Here is a tiny trained network, its code and every weight. The questions are about switching its units off for an input and a class, where a switched-off unit gives its printed mean instead of its output.

import numpy as np


def w(rows, s, z=0):
    codes = np.array(rows[::2]) - 128.0
    scale = np.full(codes.shape[1], s)
    scale[-1] = z or s
    return codes * scale


def f(y):
    return y / 2 * (1 + np.tanh(0.7978845608 * (y + 0.044715 * y**3)))


def log_softmax(a):
    a = a - a.max(-1, keepdims=True)
    return a - np.log(np.exp(a).sum(-1, keepdims=True))


def net(x, mask):
    res = np.array(x, float).reshape(1, 6) / 4 @ E
    y = f(res @ A[0][:, :-1].T + A[0][:, -1])
    res = res + np.where(mask, y, B[0][:, -1]) @ B[0][:, :-1]
    return log_softmax(res[-1] @ U[:, :-1].T + U[:, -1])


A, B = {}, {}
E = w([
[130,128,129],'x0',
[126,129,125],'x1',
[31,166,244],'x2',
[13,3,95],'x3',
[129,125,130],'x4',
[52,206,17],'x5',
],0.0055)
A[0] = w([
[101,166,93,90],'neuron 1',
[107,120,137,62],'neuron 2',
[91,157,157,87],'neuron 3',
[166,197,148,3],'neuron 4',
[132,134,127,29],'neuron 5',
[166,180,127,149],'neuron 6',
[73,92,143,100],'neuron 7',
[81,156,163,35],'neuron 8',
[159,102,81,67],'neuron 9',
[163,89,161,44],'neuron 10',
[102,154,66,126],'neuron 11',
[88,150,167,50],'neuron 12',
[104,140,150,25],'neuron 13',
[117,115,123,23],'neuron 14',
[107,84,116,40],'neuron 15',
[77,155,165,73],'neuron 16',
[95,94,119,48],'neuron 17',
[158,193,147,18],'neuron 18',
[138,114,105,40],'neuron 19',
[84,153,165,77],'neuron 20',
[70,183,137,114],'neuron 21',
[93,146,158,61],'neuron 22',
[193,42,193,34],'neuron 23',
[171,142,148,39],'neuron 24',
[144,117,113,39],'neuron 25',
[94,104,121,35],'neuron 26',
[157,104,75,83],'neuron 27',
[172,99,76,57],'neuron 28',
[72,201,65,15],'neuron 29',
[88,8,100,36],'neuron 30',
[104,116,123,34],'neuron 31',
[111,138,175,49],'neuron 32',
[108,112,120,26],'neuron 33',
[166,192,160,79],'neuron 34',
[143,117,73,64],'neuron 35',
[168,93,172,77],'neuron 36',
[146,114,96,37],'neuron 37',
[85,171,162,195],'neuron 38',
[161,168,140,55],'neuron 39',
[191,85,71,59],'neuron 40',
[142,118,129,22],'neuron 41',
[125,132,131,168],'neuron 42',
[104,145,168,70],'neuron 43',
[138,119,115,52],'neuron 44',
[131,134,128,28],'neuron 45',
[89,95,124,76],'neuron 46',
[108,161,102,99],'neuron 47',
],0.016,0.0075)
B[0] = w([
[96,120,160,163],'neuron 1',
[127,157,129,108],'neuron 2',
[146,129,139,149],'neuron 3',
[123,172,74,160],'neuron 4',
[117,199,147,95],'neuron 5',
[105,124,104,221],'neuron 6',
[148,152,103,188],'neuron 7',
[150,152,152,138],'neuron 8',
[151,145,154,152],'neuron 9',
[86,148,159,141],'neuron 10',
[111,106,158,216],'neuron 11',
[149,143,138,139],'neuron 12',
[147,179,150,106],'neuron 13',
[115,248,137,98],'neuron 14',
[137,200,89,130],'neuron 15',
[161,142,145,161],'neuron 16',
[127,190,97,134],'neuron 17',
[123,170,71,155],'neuron 18',
[137,167,155,105],'neuron 19',
[175,152,151,155],'neuron 20',
[142,108,152,199],'neuron 21',
[141,136,135,130],'neuron 22',
[66,145,170,222],'neuron 23',
[114,144,117,132],'neuron 24',
[128,156,150,102],'neuron 25',
[124,173,113,123],'neuron 26',
[161,142,161,166],'neuron 27',
[149,151,164,163],'neuron 28',
[68,139,184,203],'neuron 29',
[132,172,75,243],'neuron 30',
[125,173,130,106],'neuron 31',
[138,132,136,129],'neuron 32',
[121,178,131,105],'neuron 33',
[111,137,78,200],'neuron 34',
[143,133,156,150],'neuron 35',
[91,132,141,170],'neuron 36',
[141,165,163,114],'neuron 37',
[157,102,120,255],'neuron 38',
[113,160,86,143],'neuron 39',
[155,143,161,192],'neuron 40',
[113,184,173,97],'neuron 41',
[131,118,122,166],'neuron 42',
[147,134,132,135],'neuron 43',
[129,156,151,101],'neuron 44',
[126,225,145,95],'neuron 45',
[137,149,98,152],'neuron 46',
[107,118,144,149],'neuron 47',
],0.014,0.005)
U = w([
[107,180,7,52],'0',
[128,72,83,254],'1',
[128,69,87,233],'2',
[24,119,159,32],'3',
[230,131,145,39],'4',
[135,54,74,156],'5',
],0.011,0.0077)

Each question gives the input, the list of numbers given to net, and the class t.
The units are the neurons (one row each of A and B). Each row of codes is followed by its name. A weight is (code - 128) times the scale printed after its matrix; where a second scale follows, it is the last column's (A, B and U).
mask holds one flag per neuron, in row order. A switched-off neuron (its flag False) gives its mean, the last column of its row in B, instead of its output. The means were averaged over made-up inputs and are rounded, as every weight is.
A unit's drop is (log p(t) with every unit on - log p(t) with that unit switched off) / (log p(t) with every unit on - log p(t) with every unit switched off).
The circuit of an input: a set's keep is (log p(t) with only the set's units on - log p(t) with every unit switched off) / (log p(t) with every unit on - log p(t) with every unit switched off). Starting from the 12 units with the biggest drops (on a tie, the unit counted first), units are removed one at a time, each time the one whose removal leaves the highest keep (on an exact tie, the one counted first), for as long as the keep stays at least 0.8.
units of the circuit, in order: the units of the circuit, biggest drop first
most important unit: the unit with the biggest drop
k most important neurons: the k neurons with the biggest drops, biggest first
drop when u is switched off: that unit's drop, to one decimal
input [-3,-8,4,-5,-7,-8], class 3: most important unit : neuron 23
input [-3,1,-8,-5,-7,5], class 4: units of the circuit, in order : (neuron 40; neuron 27)
input [-5,0,2,7,-1,6], class 0: units of the circuit, in order : (neuron 30; neuron 17)
input [-4,-6,8,-6,3,7], class 4: units of the circuit, in order : (neuron 20; neuron 16)
input [4,3,-6,5,7,8], class 3: units of the circuit, in order : (neuron 29; neuron 11)
input [1,-2,6,7,-4,-6], class 0: 2 most important neurons : (neuron 30; neuron 7)
input [-1,7,8,-7,-4,5], class 4: 2 most important neurons : (neuron 21; neuron 20)
input [4,-2,-6,7,4,-8], class 3: 2 most important neurons : (neuron 23; neuron 10)
input [-3,0,3,-7,-1,8], class 3: 2 most important neurons : (neuron 29; neuron 1)
input [-3,-5,-7,7,0,-3], class 0: 2 most important neurons : (neuron 30; neuron 15)
input [-3,-6,2,6,-1,-2], class 0: drop when neuron 15 is switched off : 0.1
input [-4,2,-5,7,-3,-2], class 0: drop when neuron 30 is switched off : 0.5
input [-4,4,0,3,0,6], class 3: drop when neuron 11 is switched off : 0.2
input [-3,5,-5,5,1,-6], class 3: units of the circuit, in order : (neuron 23)
